[[22 14  2 36]
 [-1  0  1  2]] -> 2

[[-19  19   3 -35   6 -19]
 [-14  16   6 -17   7   0]] -> 6

[[-17 -22 -24  21  24 -25  13]
 [  9 -14   9   3 -43  22   2]] -> -25

[[ 35  36  -1  30  14  12  -3]
 [-15 -16  -7 -13 -15  -1  -9]] -> 12

[[ 19  21   8   8 -24   5 -34]
 [-30 -36 -14 -13  29  -9  40]] -> 5

[[-18  -7  -3  31 -26]
 [ 15 -16  -5 -22 -34]] -> 31

[[  7  -4  -3 -34]
 [-11  -3 -14  20]] -> -3
---
[[-19 -23  -6  11  -5  -2 -22]
 [-22 -17  11  27  11  13 -10]
 [ 21  15 -13 -35 -13 -18   9]] -> -6

[[ -3  12   7  27 -12]
 [  4  -7  -2  33   5]
 [ 27   9  -2 -14   1]] -> 7

[[-33 -12  -2   5]
 [-25 -17 -11  16]
 [ 23   6   2 -10]] -> -2

[[  6  -3  17 -12  34]
 [ -9  -4  33  13 -39]
 [ -5  -3  25   8 -29]] -> 17

[[-34 -19 -24  17]
 [-27 -21 -14   7]
 [ -6  18  -9 -12]] -> -24

[[ 1  0 11  8  7  0  2]
 [ 1  1  0 -1  0 -1 -1]
 [15  3 13 34 11  1 22]] -> 11
---
4980	2221	8170	5741
5721	2917	1747	6725
9043	1565	9901	5386
=> 9901, 1565

2083	7691	7568	7857 => 7857, 2083

59	84	12	88	60 => 88, 12

530	521	526	928	151
27	497	517	460	936
=> 936, 27

7441	3433	2440	9056 => 9056, 2440

9	1	6	3 => 9, 1
---
[[ -6   6  34   0]
 [  5  -5  36   0]
 [ 16 -15 -15   0]] ans = -15

[[ 41 -43 -43  26 -40  23 -15]
 [ 13  -1   4  21   6  16 -36]
 [ 42 -28 -43  21 -38   5  -6]] ans = -38

[[-17   3  -1 -14  -8  -7   1]
 [ 10 -27 -13   4 -24  12 -14]
 [-19  -4  -4 -43 -38 -41  28]] ans = -38

[[  3  36  -2  11   7  -6  10]
 [ -5  36  -4  11 -16  30 -16]
 [ 12  36  -6  15  -5 -15   2]] ans = -5

[[ 11   1 -11  -2  21 -18]
 [  8   5   7   4 -14  15]
 [-11  -6  28   9 -33   0]] ans = 9

[[-31 -25  -3  -9  12  16   2]
 [-18 -18   5  -2  -7  -7   4]
 [-35 -29   1  -1  12  18   9]] ans = 12
---
6956,7682,3457,8636,6766,2579,6081 => 6956, 6081

6,1,7,1,1,4 => 6, 4

755,667,414,188,441,535,623
351,394,534,643,531,462,429
737,682,491,225,520,590,657
=> 755, 657

4,3,5,2,7 => 4, 7

-734,495,152,-663,743 => -734, 743

52,173,157,147,193 => 52, 193

2416,9811,4697,6214,3193,8409,3356 => 2416, 3356

3,1,4,5,5,5,7 => 3, 7

223,169,423,188,828 => 223, 828

25,-28,-2,27,-2,-16,11 => 25, 11
---
[[433 498 475 399 456 415 440 414 410 451 490 525 499 591]
 [744 755 646 598 584 544 455 502 455 467 418 434 371 316]
 [346 493 395 511 515 527 541 554 590 620 602 609 631 620]
 [471 541 488 546 577 525 548 563 522 541 492 529 529 603]
 [553 494 545 559 537 561 564 571 566 559 534 512 596 517]
 [232 262 365 364 404 490 452 533 556 620 621 720 708 745]
 [591 579 592 646 675 643 597 577 619 549 537 528 520 575]
 [579 554 538 573 541 540 593 507 549 500 516 500 539 546]
 [807 730 729 652 613 619 573 522 452 486 427 403 331 402]
 [447 489 527 456 569 575 550 554 560 557 604 587 605 688]] --> 525

[[116 141 127 128 122 128 123 120 131 116 180 131 102 146 163]
 [104 101 137 123 163 157 145 136 120 149 141 128 106 102 176]
 [131 146 131 133 127 103 127 139 162 112 194 132 126 156 149]
 [141 154 121 132  96 118 112 112 122 112 125 131 131 152 104]
 [134 131 130 131 131 122 130 135 139 128 135 130 136 133 126]
 [156 129 127 133 121 124 128 133 123 138  53 128 170 119  65]] --> 102

[[17 57 65 46 84 60 70 29 43 90 65]
 [24 89 49 41 63 74 45 84 33 69 87]
 [48 92 89 14 54 35 64 31 33 54 85]
 [18 69 86 59 77 58 43 77 92 81 41]
 [ 9 76 90  6 17 36 90 19 64 63 16]
 [28 29 43 78 22 71 55 16 29 45 77]
 [91 28 39 64 35 84 41 74 43 29 31]] --> 43

[[2918 4922 3932 7517 5105 3536 5520 5628 6832 2921 3279]
 [5536 2711 3710 2796 6267 2587 4282 4864 6473 3186 5688]
 [6613 6153 4137 5453 7271 4766 3235 7619 5775 7725 6662]
 [3190 4763 6472 3915 5671 4198 5452 7728 3370 6763 2459]
 [5130 3566 7560 6147 7719 4877 7754 6513 7469 2692 5172]
 [7562 3173 4582 6890 6961 3337 6374 4152 6217 3858 7296]
 [2736 6819 4054 5211 4268 7050 6966 5667 6480 7302 3506]
 [7556 5229 4850 3296 4707 5174 7214 5646 4248 4401 5442]
 [5494 3093 2888 3768 5709 5674 2515 4911 7758 2713 5279]] --> 6832

[[3 3 8 4 5 7]
 [3 3 6 8 6 5]
 [2 8 8 5 3 9]
 [3 1 7 6 2 8]
 [6 7 5 4 7 3]
 [2 9 4 6 1 5]
 [7 7 5 5 7 4]
 [4 6 3 4 5 6]] --> 4
---
[[ 6 13 37 14]
 [ 6 25 46 14]
 [ 6 13 37 14]]	37

[[-29 -23   1  12 -16]
 [ 35  38   3  -3  22]
 [ 17 -24   1 -36  14]]	-36

[[  1 -23  -8   7  15   5]
 [  3  19 -39  23   3 -17]
 [ 22  23   1  -5  -3  19]]	-3

[[ -6 -19  46   7 -32]
 [  2   9 -10  -6   8]
 [  7   5 -13   1   6]]	1

[[-25 -30  23 -21  15  -7  18]
 [ 10  29 -38  -4 -20   8 -46]
 [ -7 -21 -10 -28 -16   3 -21]]	3

[[-12 -41  13   3   0]
 [  8  -8 -10   4 -16]
 [ -7   8  -7  -1   4]]	-1

[[ 30 -38 -27   4   9  11]
 [  1   0  -6  -6  -4  15]
 [  8  -3   5 -18 -11  19]]	-11
---
((16, -5, 33, 25, -24), (31, -22, 15, 22, 3), (-19, 17, 26, 16, -33)) yields 15, 33
(-46, -38, 18, 14, 3, 8, 20) yields 14, 20
(12, 7, 11, 2, 42) yields 11, 42
(8, 40, -17, 1, -29, -8, 7) yields 1, 40
(-18, -45, -17, -13, 27) yields -17, 27
(-37, -32, -20, -10, -1, 19, 23) yields -10, 23
(16, 5, 16, -35, -2, 22, -20) yields -35, 22
(5, 14, 10, 6, -33) yields 10, 14
---
-11	6	18	24	18
7	-20	-18	-16	-9
-9	0	34	14	5
Out: 0

-18	2	-4	-9	-21	1
0	-15	18	-9	-12	20
-5	-4	11	-10	31	-36
Out: -4

-40	-43	-8	38	-35	13	18
-1	43	-11	-33	-20	-11	4
26	-18	17	11	43	3	-16
Out: -18

-4	-15	4	9	-14	14
-10	-17	-6	-11	-18	4
-6	-33	4	-33	-33	-12
Out: -33

-8	-6	-23	-9	-5	-9
8	5	-9	0	37	-8
18	-1	1	-11	0	-24
Out: -1

3	-4	-16	22	8	23	-6
7	-6	12	12	34	36	-2
5	-6	-20	1	13	14	36
Out: -6
